Below are the code and all the weights of a small trained network. Each question names an input and a class and asks about switching units off, where a switched-off unit gives its printed mean instead of its output.

import numpy as np


def w(rows, s, z=0):
    codes = np.array(rows[::2]) - 128.0
    scale = np.full(codes.shape[1], s)
    scale[-1] = z or s
    return codes * scale


def norm(h):
    return h / np.sqrt((h * h).mean(-1, keepdims=True) + 1e-5)


def f(y):
    return np.maximum(y, 0)


def log_softmax(a):
    a = a - a.max(-1, keepdims=True)
    return a - np.log(np.exp(a).sum(-1, keepdims=True))


def net(x, mask):
    res = np.array(x, float).reshape(1, 4) / 4 @ E
    u = 0
    for l in range(2):
        y = f(norm(res) @ A[l][:, :-1].T + A[l][:, -1])
        res = res + np.where(mask[u : u + 16], y, B[l][:, -1]) @ B[l][:, :-1]
        u += 16
    return log_softmax(norm(res)[-1] @ U[:, :-1].T + U[:, -1])


A, B = {}, {}
E = w([
[193,72,2,164,182,58],'x0',
[70,95,159,101,86,69],'x1',
[73,213,109,167,100,126],'x2',
[100,126,162,156,171,40],'x3',
],0.0062)
A[0] = w([
[135,96,93,68,2,188,179],'L0N1',
[85,131,149,209,105,133,150],'L0N2',
[200,40,131,131,219,201,100],'L0N3',
[154,145,132,156,147,179,60],'L0N4',
[253,170,92,190,122,157,95],'L0N5',
[129,55,161,148,107,211,91],'L0N6',
[149,209,159,173,117,137,160],'L0N7',
[159,107,12,132,156,80,159],'L0N8',
[173,248,62,244,120,148,79],'L0N9',
[73,188,128,151,55,117,157],'L0N10',
[112,17,165,135,237,161,58],'L0N11',
[81,109,211,126,178,123,200],'L0N12',
[36,62,95,94,193,50,2],'L0N13',
[99,114,120,209,224,29,131],'L0N14',
[78,153,142,172,102,67,99],'L0N15',
[96,203,198,101,82,104,61],'L0N16',
],0.0063,0.0034)
B[0] = w([
[126,49,65,94,133,117,240],'L0N1',
[124,128,100,102,148,123,171],'L0N2',
[144,186,123,89,184,142,237],'L0N3',
[137,111,87,145,117,117,151],'L0N4',
[93,102,116,140,143,190,212],'L0N5',
[129,121,83,119,80,86,183],'L0N6',
[124,95,112,146,169,84,191],'L0N7',
[80,151,142,112,107,169,253],'L0N8',
[90,132,52,254,121,168,213],'L0N9',
[93,118,104,107,166,102,204],'L0N10',
[218,120,159,161,135,115,181],'L0N11',
[145,95,157,135,177,149,220],'L0N12',
[175,152,113,98,91,128,169],'L0N13',
[131,148,157,134,49,133,224],'L0N14',
[130,151,102,111,126,109,172],'L0N15',
[67,147,127,113,147,119,198],'L0N16',
],0.0077,0.0049)
A[1] = w([
[183,92,95,150,58,169,223],'L1N1',
[213,145,227,130,149,66,23],'L1N2',
[196,129,172,160,190,128,135],'L1N3',
[70,114,196,123,30,90,106],'L1N4',
[136,195,171,235,157,109,252],'L1N5',
[71,155,92,81,119,147,172],'L1N6',
[57,191,125,89,162,98,148],'L1N7',
[77,177,124,166,132,178,137],'L1N8',
[137,55,124,131,52,73,154],'L1N9',
[139,181,73,136,47,65,103],'L1N10',
[163,140,55,184,100,90,219],'L1N11',
[130,69,101,111,154,123,75],'L1N12',
[77,64,214,2,95,110,155],'L1N13',
[44,140,169,201,154,119,224],'L1N14',
[44,190,189,143,182,146,134],'L1N15',
[163,120,81,206,102,17,17],'L1N16',
],0.0089,0.0019)
B[1] = w([
[151,175,145,127,170,56,209],'L1N1',
[165,42,122,226,60,119,176],'L1N2',
[94,78,163,116,47,112,171],'L1N3',
[215,180,148,108,205,177,183],'L1N4',
[92,48,154,122,95,176,187],'L1N5',
[155,76,220,154,119,88,205],'L1N6',
[208,125,137,105,125,79,189],'L1N7',
[107,104,134,192,190,93,195],'L1N8',
[95,142,148,138,52,202,179],'L1N9',
[198,226,156,11,54,180,169],'L1N10',
[69,170,153,167,125,167,200],'L1N11',
[133,170,162,99,108,173,172],'L1N12',
[69,156,115,196,168,106,253],'L1N13',
[203,96,63,92,116,94,205],'L1N14',
[166,153,66,71,148,2,194],'L1N15',
[139,225,176,86,83,159,165],'L1N16',
],0.0068,0.007)
U = w([
[109,129,60,250,175,166,191],'0',
[58,63,86,62,61,149,50],'1',
[171,223,182,120,59,142,154],'2',
[213,98,109,60,187,176,121],'3',
[109,180,70,156,85,82,2],'4',
[136,109,123,119,184,5,220],'5',
[192,17,202,211,83,111,112],'6',
[20,91,210,129,171,147,50],'7',
],0.017,0.0044)

Each question gives the input, the list of numbers given to net, and the class t.
The units are the neurons (one row each of A and B). Each row of codes is followed by its name. A weight is (code - 128) times the scale printed after its matrix; where a second scale follows, it is the last column's (A, B and U).
mask holds one flag per neuron, layer by layer. A switched-off neuron (its flag False) gives its mean, the last column of its row in B, instead of its output. The means were averaged over made-up inputs and are rounded, as every weight is.
A unit's drop is (log p(t) with every unit on - log p(t) with that unit switched off) / (log p(t) with every unit on - log p(t) with every unit switched off).
The circuit of an input: a set's keep is (log p(t) with only the set's units on - log p(t) with every unit switched off) / (log p(t) with every unit on - log p(t) with every unit switched off). Starting from the 12 units with the biggest drops (on a tie, the unit counted first), units are removed one at a time, each time the one whose removal leaves the highest keep (on an exact tie, the one counted first), for as long as the keep stays at least 0.8.
circuit, biggest first: the units of the circuit, biggest drop first
most important unit: the unit with the biggest drop
k most important neurons: the k neurons with the biggest drops, biggest first
top k neurons in layer l: the k neurons of layer l with the biggest drops, biggest first
drop of u: that unit's drop, to one decimal
input [3,1,8,5], class 2: circuit, biggest first -> L1N10, L0N14
input [-4,3,-7,-8], class 1: circuit, biggest first -> L0N6, L1N13
input [-8,-1,-4,7], class 5: most important unit -> L1N15
input [1,-6,-4,3], class 6: 2 most important neurons -> L0N11, L1N3
input [8,-7,-2,8], class 2: 3 most important neurons -> L0N14, L1N16, L0N12
input [1,3,-2,-4], class 1: circuit, biggest first -> L0N1, L1N9
input [-7,-4,-6,7], class 6: circuit, biggest first -> L1N2, L0N11
input [3,8,-6,2], class 6: 3 most important neurons -> L1N2, L0N9, L0N11
input [0,2,4,-3], class 1: 2 most important neurons -> L0N1, L0N3
input [3,8,-2,-4], class 1: 3 most important neurons -> L0N1, L0N14, L0N9
input [4,3,1,-7], class 1: top 2 neurons in layer 1 -> L1N13, L1N4
input [-8,-3,-4,7], class 5: 2 most important neurons -> L1N15, L0N16
input [2,4,-6,-1], class 6: drop of L0N9 -> 0.1
input [0,0,7,-6], class 0: drop of L0N9 -> 0.1
input [5,6,8,-2], class 2: drop of L1N10 -> 0.2
input [6,1,-8,8], class 6: drop of L1N2 -> 0.4
